Below are the code and all the weights of a small trained network. Each question names an input and a class and asks about switching units off, where a switched-off unit gives its printed mean instead of its output.

import numpy as np


def w(rows, s, z=0):
    codes = np.array(rows[::2]) - 128.0
    scale = np.full(codes.shape[1], s)
    scale[-1] = z or s
    return codes * scale


def f(y):
    return y / 2 * (1 + np.tanh(0.7978845608 * (y + 0.044715 * y**3)))


def log_softmax(a):
    a = a - a.max(-1, keepdims=True)
    return a - np.log(np.exp(a).sum(-1, keepdims=True))


def net(x, mask):
    res = np.array(x, float).reshape(1, 8) / 4 @ E
    y = f(res @ A[0][:, :-1].T + A[0][:, -1])
    res = res + np.where(mask, y, B[0][:, -1]) @ B[0][:, :-1]
    return log_softmax(res[-1] @ U[:, :-1].T + U[:, -1])


A, B = {}, {}
E = w([
[151,88,118,208,214,55],'x0',
[144,133,164,17,151,187],'x1',
[217,191,203,141,134,155],'x2',
[165,129,171,143,92,118],'x3',
[121,148,6,112,160,106],'x4',
[144,102,98,129,146,142],'x5',
[103,138,140,197,118,254],'x6',
[190,73,86,126,101,152],'x7',
],0.0082)
A[0] = w([
[149,142,166,103,128,73,104],'neuron 0',
[87,71,122,196,154,101,130],'neuron 1',
[80,164,97,115,123,146,223],'neuron 2',
[38,232,147,160,125,107,109],'neuron 3',
[182,230,146,108,159,76,190],'neuron 4',
[168,65,102,168,102,34,130],'neuron 5',
[107,148,92,170,1,143,253],'neuron 6',
[120,106,201,40,72,160,137],'neuron 7',
[36,136,105,103,152,107,119],'neuron 8',
[116,75,78,58,167,163,160],'neuron 9',
[194,167,215,176,105,153,182],'neuron 10',
],0.011,0.0033)
B[0] = w([
[156,102,121,66,128,115,167],'neuron 0',
[98,65,121,115,137,98,211],'neuron 1',
[132,183,119,134,127,142,183],'neuron 2',
[84,160,148,167,151,66,204],'neuron 3',
[176,164,120,100,82,241,223],'neuron 4',
[125,76,79,86,145,92,239],'neuron 5',
[197,172,145,66,89,157,227],'neuron 6',
[151,91,55,73,49,167,228],'neuron 7',
[99,182,124,179,172,137,190],'neuron 8',
[149,164,161,157,143,173,199],'neuron 9',
[163,245,177,170,132,120,253],'neuron 10',
],0.011,0.0079)
U = w([
[131,101,94,83,41,125,203],'0',
[104,186,189,244,199,90,170],'1',
[43,43,106,179,214,2,2],'2',
],0.0081,0.0011)

Each question gives the input, the list of numbers given to net, and the class t.
The units are the neurons (one row each of A and B). Each row of codes is followed by its name. A weight is (code - 128) times the scale printed after its matrix; where a second scale follows, it is the last column's (A, B and U).
mask holds one flag per neuron, in row order. A switched-off neuron (its flag False) gives its mean, the last column of its row in B, instead of its output. The means were averaged over made-up inputs and are rounded, as every weight is.
A unit's drop is (log p(t) with every unit on - log p(t) with that unit switched off) / (log p(t) with every unit on - log p(t) with every unit switched off).
The circuit of an input: a set's keep is (log p(t) with only the set's units on - log p(t) with every unit switched off) / (log p(t) with every unit on - log p(t) with every unit switched off). Starting from all 11 units, units are removed one at a time, each time the one whose removal leaves the highest keep (on an exact tie, the one counted first), for as long as the keep stays at least 0.8.
units of the circuit, in order: the units of the circuit, biggest drop first
unit that matters most: the unit with the biggest drop
k most important neurons: the k neurons with the biggest drops, biggest first
drop when u is switched off: that unit's drop, to one decimal
input [7,-2,1,1,5,-6,1,-6], class 2: units of the circuit, in order -> neuron 10; neuron 1
input [-3,5,-4,-5,6,-1,-6,5], class 1: unit that matters most -> neuron 9
input [-6,5,-7,-8,5,0,-7,0], class 1: units of the circuit, in order -> neuron 8; neuron 9
input [5,2,0,8,-1,4,1,7], class 2: units of the circuit, in order -> neuron 4; neuron 6
input [7,5,-6,4,4,6,5,-2], class 2: 2 most important neurons -> neuron 10; neuron 1
input [2,6,-6,-2,-3,7,-8,6], class 2: 3 most important neurons -> neuron 4; neuron 6; neuron 5
input [4,8,5,4,-4,3,1,-5], class 0: 2 most important neurons -> neuron 7; neuron 4
input [3,7,3,-1,6,-6,5,0], class 1: 2 most important neurons -> neuron 7; neuron 6
input [6,8,-3,-8,-1,-6,-8,-6], class 1: drop when neuron 4 is switched off -> 0.2
input [7,8,-5,5,4,3,-1,3], class 2: drop when neuron 10 is switched off -> 0.2
